Below are the code and all the weights of a small trained network. Each question names an input and a target symbol and asks about switching units off, where a switched-off unit gives its printed mean instead of its output.

import numpy as np


def w(rows, s, z=0):
    codes = np.array(rows[::2]) - 128.0
    scale = np.full(codes.shape[1], s)
    scale[-1] = z or s
    return codes * scale


def norm(h):
    return h / np.sqrt((h * h).mean(-1, keepdims=True) + 1e-5)


def f(y):
    return y / 2 * (1 + np.tanh(0.7978845608 * (y + 0.044715 * y**3)))


def softmax(a):
    e = np.exp(a - a.max(-1, keepdims=True))
    return e / e.sum(-1, keepdims=True)


def log_softmax(a):
    a = a - a.max(-1, keepdims=True)
    return a - np.log(np.exp(a).sum(-1, keepdims=True))


def net(x, mask):
    ids = ['ΓΣΦαεζηθλ'.index(c) for c in x.split()]
    T = len(ids)
    res = E[ids] + P[:T]
    u = 0
    for l in range(3):
        r = norm(res)
        for j in range(2):
            rows = slice(2 * j, 2 * j + 2)
            q, k, v = (r @ M[l][rows].T for M in (Q, K, V))
            z = softmax(np.where(np.tri(T) > 0, q @ k.T / 2**0.5, -1e9)) @ v
            o = O[l][rows]
            res = res + np.where(mask[u + j], z, o[:, -1]) @ o[:, :-1]
        u += 2
        y = f(norm(res) @ A[l][:, :-1].T + A[l][:, -1])
        res = res + np.where(mask[u : u + 8], y, B[l][:, -1]) @ B[l][:, :-1]
        u += 8
    return log_softmax(norm(res)[-1] @ U[:, :-1].T + U[:, -1])


Q, K, V, O, A, B = {}, {}, {}, {}, {}, {}
E = w([
[148,127,107,102,134],'Γ',
[187,120,147,43,151],'Σ',
[170,143,111,61,129],'Φ',
[105,41,189,154,79],'α',
[129,155,182,128,181],'ε',
[82,116,51,128,96],'ζ',
[180,74,162,125,147],'η',
[227,199,171,148,49],'θ',
[191,189,123,93,5],'λ',
],0.013)
P = w([
[137,85,27,71,254],'0',
[166,152,187,69,59],'1',
[112,199,144,144,154],'2',
[64,216,83,233,215],'3',
[87,153,100,188,183],'4',
[82,137,108,177,161],'5',
[113,153,149,155,151],'6',
[81,168,84,204,186],'7',
],0.0042)
Q[0] = w([
[2,83,114,144,159],'L0H0',
[143,135,154,118,135],'L0H0',
[115,51,140,104,169],'L0H1',
[131,146,109,158,81],'L0H1',
],0.008)
K[0] = w([
[168,195,140,85,70],'L0H0',
[254,79,114,145,194],'L0H0',
[94,175,86,166,227],'L0H1',
[164,136,49,23,196],'L0H1',
],0.0059)
V[0] = w([
[130,104,134,173,128],'L0H0',
[68,2,113,114,185],'L0H0',
[187,140,144,145,91],'L0H1',
[174,128,112,165,155],'L0H1',
],0.0082)
O[0] = w([
[150,112,113,249,71,4],'L0H0',
[3,29,139,141,184,118],'L0H0',
[202,30,174,156,167,212],'L0H1',
[160,122,185,174,244,190],'L0H1',
],0.007,0.0019)
A[0] = w([
[84,83,150,86,212,84],'L0N0',
[168,70,98,122,254,196],'L0N1',
[204,116,95,138,141,132],'L0N2',
[116,124,175,183,152,189],'L0N3',
[87,115,103,147,128,254],'L0N4',
[117,181,123,99,126,91],'L0N5',
[125,174,136,229,115,136],'L0N6',
[184,196,169,180,165,83],'L0N7',
],0.0082,0.002)
B[0] = w([
[114,83,68,209,86,202],'L0N0',
[224,147,198,177,66,254],'L0N1',
[126,145,245,177,123,162],'L0N2',
[175,164,39,44,35,147],'L0N3',
[240,100,164,57,58,129],'L0N4',
[102,243,96,128,254,142],'L0N5',
[155,22,249,106,88,133],'L0N6',
[183,123,169,66,91,179],'L0N7',
],0.0039,0.0072)
Q[1] = w([
[39,24,42,131,203],'L1H0',
[3,98,54,102,203],'L1H0',
[96,14,9,157,79],'L1H1',
[32,99,110,128,136],'L1H1',
],0.0051)
K[1] = w([
[71,36,108,85,232],'L1H0',
[77,48,1,69,227],'L1H0',
[55,187,81,111,71],'L1H1',
[40,161,145,95,148],'L1H1',
],0.0066)
V[1] = w([
[145,153,153,159,254],'L1H0',
[120,49,94,115,98],'L1H0',
[160,137,112,147,114],'L1H1',
[140,105,172,126,53],'L1H1',
],0.0098)
O[1] = w([
[3,148,210,155,82,173],'L1H0',
[115,158,119,199,193,3],'L1H0',
[109,166,198,115,141,168],'L1H1',
[207,105,180,125,160,185],'L1H1',
],0.0064,0.003)
A[1] = w([
[132,58,255,118,142,211],'L1N0',
[83,115,67,116,219,106],'L1N1',
[60,93,122,117,55,147],'L1N2',
[151,95,176,170,59,52],'L1N3',
[91,158,77,99,130,177],'L1N4',
[99,135,147,66,172,99],'L1N5',
[176,181,131,107,66,138],'L1N6',
[138,98,91,251,128,255],'L1N7',
],0.0096,0.0024)
B[1] = w([
[159,253,48,135,165,255],'L1N0',
[138,162,199,79,144,131],'L1N1',
[203,158,119,71,144,137],'L1N2',
[118,164,155,181,200,163],'L1N3',
[219,69,189,129,155,131],'L1N4',
[63,140,31,103,37,144],'L1N5',
[211,100,147,54,191,199],'L1N6',
[121,197,187,31,164,149],'L1N7',
],0.0059,0.0092)
Q[2] = w([
[135,116,144,127,66],'L2H0',
[207,192,169,75,163],'L2H0',
[240,255,119,103,122],'L2H1',
[54,140,64,144,119],'L2H1',
],0.01)
K[2] = w([
[115,121,202,163,148],'L2H0',
[41,150,121,69,242],'L2H0',
[1,51,120,129,140],'L2H1',
[165,144,125,96,71],'L2H1',
],0.0093)
V[2] = w([
[97,138,220,191,106],'L2H0',
[93,229,93,118,181],'L2H0',
[124,144,127,189,244],'L2H1',
[207,128,84,130,178],'L2H1',
],0.011)
O[2] = w([
[152,194,46,1,137,79],'L2H0',
[62,86,99,106,30,254],'L2H0',
[136,177,9,203,120,157],'L2H1',
[175,116,117,182,20,128],'L2H1',
],0.0086,0.0096)
A[2] = w([
[210,112,153,69,134,113],'L2N0',
[139,228,37,113,102,24],'L2N1',
[135,149,127,166,167,7],'L2N2',
[160,219,137,159,103,111],'L2N3',
[108,143,174,33,253,154],'L2N4',
[194,178,89,151,182,185],'L2N5',
[126,114,255,159,143,64],'L2N6',
[109,127,56,218,104,97],'L2N7',
],0.0068,0.0016)
B[2] = w([
[164,77,2,144,74,216],'L2N0',
[125,128,252,99,55,241],'L2N1',
[136,145,179,126,120,104],'L2N2',
[111,151,173,74,119,212],'L2N3',
[162,111,88,165,204,251],'L2N4',
[80,213,159,131,81,218],'L2N5',
[72,175,156,125,122,195],'L2N6',
[110,97,199,210,191,216],'L2N7',
],0.0079,0.003)
U = w([
[65,191,103,37,68,194],'Γ',
[68,48,128,136,43,200],'Σ',
[107,62,221,64,132,72],'Φ',
[107,207,152,197,181,211],'α',
[92,142,65,57,199,124],'ε',
[97,76,118,207,159,116],'ζ',
[57,178,2,169,62,6],'η',
[252,90,83,99,99,127],'θ',
[238,134,153,109,101,51],'λ',
],0.01,0.0025)

Each question gives the input, a string of symbols that net reads in full, and the target symbol t.
The units are the heads (2 rows each of Q, K, V and O) and the neurons (one row each of A and B). Each row of codes is followed by its name. A weight is (code - 128) times the scale printed after its matrix; where a second scale follows, it is the last column's (O, A, B and U).
mask holds one flag per unit, layer by layer, with each layer's heads first. A switched-off unit (its flag False) gives its mean, the last column of its rows in O or B, instead of its output. The means were averaged over made-up inputs and are rounded, as every weight is.
A unit's drop is (log p(t) with every unit on - log p(t) with that unit switched off) / (log p(t) with every unit on - log p(t) with every unit switched off).
The circuit of an input: a set's keep is (log p(t) with only the set's units on - log p(t) with every unit switched off) / (log p(t) with every unit on - log p(t) with every unit switched off). Starting from the 12 units with the biggest drops (on a tie, the unit counted first), units are removed one at a time, each time the one whose removal leaves the highest keep (on an exact tie, the one counted first), for as long as the keep stays at least 0.8.
circuit, biggest first: the units of the circuit, biggest drop first
k most important neurons: the k neurons with the biggest drops, biggest first
top k neurons in layer l: the k neurons of layer l with the biggest drops, biggest first
input η α Σ Σ Σ θ Γ Φ, target η: circuit, biggest first	(L2H1; L1H0)
input Γ α θ Σ Φ Σ θ, target Γ: circuit, biggest first	(L0H0; L1H0; L0N1; L2H0)
input ε Γ η η α Σ α η, target ε: circuit, biggest first	(L2H1; L1H0; L2H0)
input ε ε ζ Φ Σ Σ, target ε: circuit, biggest first	(L1H0; L2H1; L2N4)
input θ ζ ε η Σ λ, target θ: circuit, biggest first	(L1H0; L1N6)
input ε Σ λ η Φ, target ε: circuit, biggest first	(L2H1; L1H0)
input Γ θ Γ Γ ε Σ, target Γ: 2 most important neurons	(L1N0; L0N0)
input ζ Φ ζ Σ, target ζ: circuit, biggest first	(L2H0)
input ζ Σ Γ Γ ζ, target ζ: circuit, biggest first	(L1H0; L2N7)
input Σ ε Σ α Γ, target Σ: circuit, biggest first	(L1N0; L0H1)
input Φ Γ Σ η, target Φ: top 2 neurons in layer 1	(L1N5; L1N0)
input Σ Σ ζ θ λ, target Σ: circuit, biggest first	(L2H0; L0N1)
input η Σ η ε Γ, target α: 3 most important neurons	(L0N1; L1N3; L2N7)
input Σ α ε η λ ε, target θ: circuit, biggest first	(L1H0; L0N3)
input η ζ ε Γ Φ α, target η: 3 most important neurons	(L1N2; L1N4; L0N4)
input Γ Φ Σ, target Γ: top neuron in layer 0	(L0N1)
input ε ε Σ Σ, target ε: circuit, biggest first	(L2H1; L1H0; L2N4)
input ζ ε ζ, target ζ: circuit, biggest first	(L1H0; L1N0; L2N7)
input Γ θ Φ Φ Φ Γ, target Γ: top 2 neurons in layer 1	(L1N0; L1N6)
input Σ ε Φ ζ ε, target Σ: most important neuron	(L0N1)
input Φ Σ ε η Σ Σ θ α, target Φ: 4 most important neurons	(L1N5; L1N0; L0N3; L1N6)
input Σ α η Σ Σ Σ Σ η, target α: top 4 neurons in layer 1	(L1N3; L1N5; L1N7; L1N6)
input Φ Γ α θ λ Φ, target Φ: 3 most important neurons	(L1N5; L1N0; L0N3)
input ε Γ Φ, target ε: top 2 neurons in layer 1	(L1N0; L1N4)
input ε ε Σ Σ η ζ Γ, target α: 2 most important neurons	(L0N1; L1N3)
input Σ ζ Φ λ Γ ζ, target Σ: top 2 neurons in layer 0	(L0N1; L0N7)
input λ Σ ε, target λ: most important neuron	(L0N7)
input Φ α Σ, target Φ: 4 most important neurons	(L1N0; L1N5; L0N3; L0N1)
input θ Σ λ Φ, target θ: top 2 neurons in layer 2	(L2N0; L2N1)
